Here is a tiny trained network, its code and every weight. The questions are about switching its units off for an input and a class, where a switched-off unit gives its printed mean instead of its output.

import numpy as np


def w(rows, s, z=0):
    codes = np.array(rows[::2]) - 128.0
    scale = np.full(codes.shape[1], s)
    scale[-1] = z or s
    return codes * scale


def f(y):
    return np.maximum(y, 0)


def log_softmax(a):
    a = a - a.max(-1, keepdims=True)
    return a - np.log(np.exp(a).sum(-1, keepdims=True))


def net(x, mask):
    res = np.array(x, float).reshape(1, 4) / 4 @ E
    y = f(res @ A[0][:, :-1].T + A[0][:, -1])
    res = res + np.where(mask, y, B[0][:, -1]) @ B[0][:, :-1]
    return log_softmax(res[-1] @ U[:, :-1].T + U[:, -1])


A, B = {}, {}
E = w([
[92,111,151,92,197,197,253,72,167,195],'x0',
[91,57,178,69,96,85,166,121,53,64],'x1',
[127,111,123,138,129,134,126,125,128,133],'x2',
[69,107,95,96,101,155,155,225,176,108],'x3',
],0.016)
A[0] = w([
[59,61,143,71,124,133,227,54,93,115,80],'N0',
[84,83,71,184,60,130,73,190,201,104,107],'N1',
[93,36,133,77,97,41,53,154,68,67,179],'N2',
[232,158,146,145,168,111,166,25,42,98,231],'N3',
[167,203,170,141,212,204,166,94,195,191,200],'N4',
[189,76,159,138,121,75,82,31,74,81,223],'N5',
[59,150,11,107,149,192,140,255,163,152,224],'N6',
[148,173,48,245,88,70,53,150,189,119,253],'N7',
],0.0099,0.005)
B[0] = w([
[114,219,171,79,106,249,7,77,154,82,213],'N0',
[114,131,178,104,178,166,188,79,85,36,207],'N1',
[130,126,190,67,63,45,178,179,161,111,231],'N2',
[219,169,99,126,143,76,30,83,174,220,211],'N3',
[92,64,19,228,163,120,142,83,133,150,203],'N4',
[193,152,128,140,154,36,2,186,153,194,212],'N5',
[147,121,201,125,210,185,232,124,111,52,236],'N6',
[176,231,115,58,88,155,56,24,105,72,252],'N7',
],0.0098,0.025)
U = w([
[181,223,120,99,62,158,65,31,159,199,250],'0',
[67,184,145,37,99,196,148,101,167,39,189],'1',
[205,91,163,112,85,16,66,186,146,165,3],'2',
[68,81,201,63,22,46,224,201,111,43,139],'3',
[104,71,18,220,163,82,150,63,202,254,149],'4',
[78,73,99,195,235,176,237,185,240,124,9],'5',
],0.0082,0.0048)

Each question gives the input, the list of numbers given to net, and the class t.
The units are the neurons (one row each of A and B). Each row of codes is followed by its name. A weight is (code - 128) times the scale printed after its matrix; where a second scale follows, it is the last column's (A, B and U).
mask holds one flag per neuron, in row order. A switched-off neuron (its flag False) gives its mean, the last column of its row in B, instead of its output. The means were averaged over made-up inputs and are rounded, as every weight is.
A unit's drop is (log p(t) with every unit on - log p(t) with that unit switched off) / (log p(t) with every unit on - log p(t) with every unit switched off).
The circuit of an input: a set's keep is (log p(t) with only the set's units on - log p(t) with every unit switched off) / (log p(t) with every unit on - log p(t) with every unit switched off). Starting from all 8 units, units are removed one at a time, each time the one whose removal leaves the highest keep (on an exact tie, the one counted first), for as long as the keep stays at least 0.8.
circuit, biggest first: the units of the circuit, biggest drop first
most important unit: the unit with the biggest drop
k most important neurons: the k neurons with the biggest drops, biggest first
drop when u is switched off: that unit's drop, to one decimal
input [7,-4,5,0], class 4: circuit, biggest first -> N4
input [-1,1,0,8], class 3: circuit, biggest first -> N0, N7
input [-6,-8,2,1], class 1: 3 most important neurons -> N1, N3, N5
input [2,-8,-1,3], class 5: circuit, biggest first -> N4, N6
input [5,0,5,-2], class 4: circuit, biggest first -> N7, N4
input [6,-1,3,0], class 4: 2 most important neurons -> N4, N7
input [1,0,4,3], class 5: 3 most important neurons -> N7, N0, N2
input [-4,2,5,0], class 2: 2 most important neurons -> N6, N5
input [-7,5,-5,0], class 2: 2 most important neurons -> N5, N6
input [0,1,-3,-7], class 2: 3 most important neurons -> N7, N0, N5
input [0,-1,-5,3], class 1: 2 most important neurons -> N4, N2
input [0,8,-8,5], class 3: 2 most important neurons -> N2, N7
input [-3,0,-8,1], class 1: 2 most important neurons -> N3, N5
input [5,-1,4,-3], class 4: most important unit -> N4
input [-7,4,-8,2], class 3: 2 most important neurons -> N2, N3
input [-8,-8,3,2], class 1: 2 most important neurons -> N1, N3
input [5,-4,-7,0], class 4: 2 most important neurons -> N4, N1
input [5,0,0,-4], class 4: circuit, biggest first -> N4, N7
input [-8,7,-5,3], class 3: drop when N2 is switched off -> 0.3
input [-2,5,7,4], class 3: drop when N1 is switched off -> 0.0
input [-8,-6,-2,2], class 1: circuit, biggest first -> N1
input [-1,-8,-4,2], class 1: drop when N7 is switched off -> 0.6
input [2,-1,-3,-8], class 4: drop when N4 is switched off -> 0.1
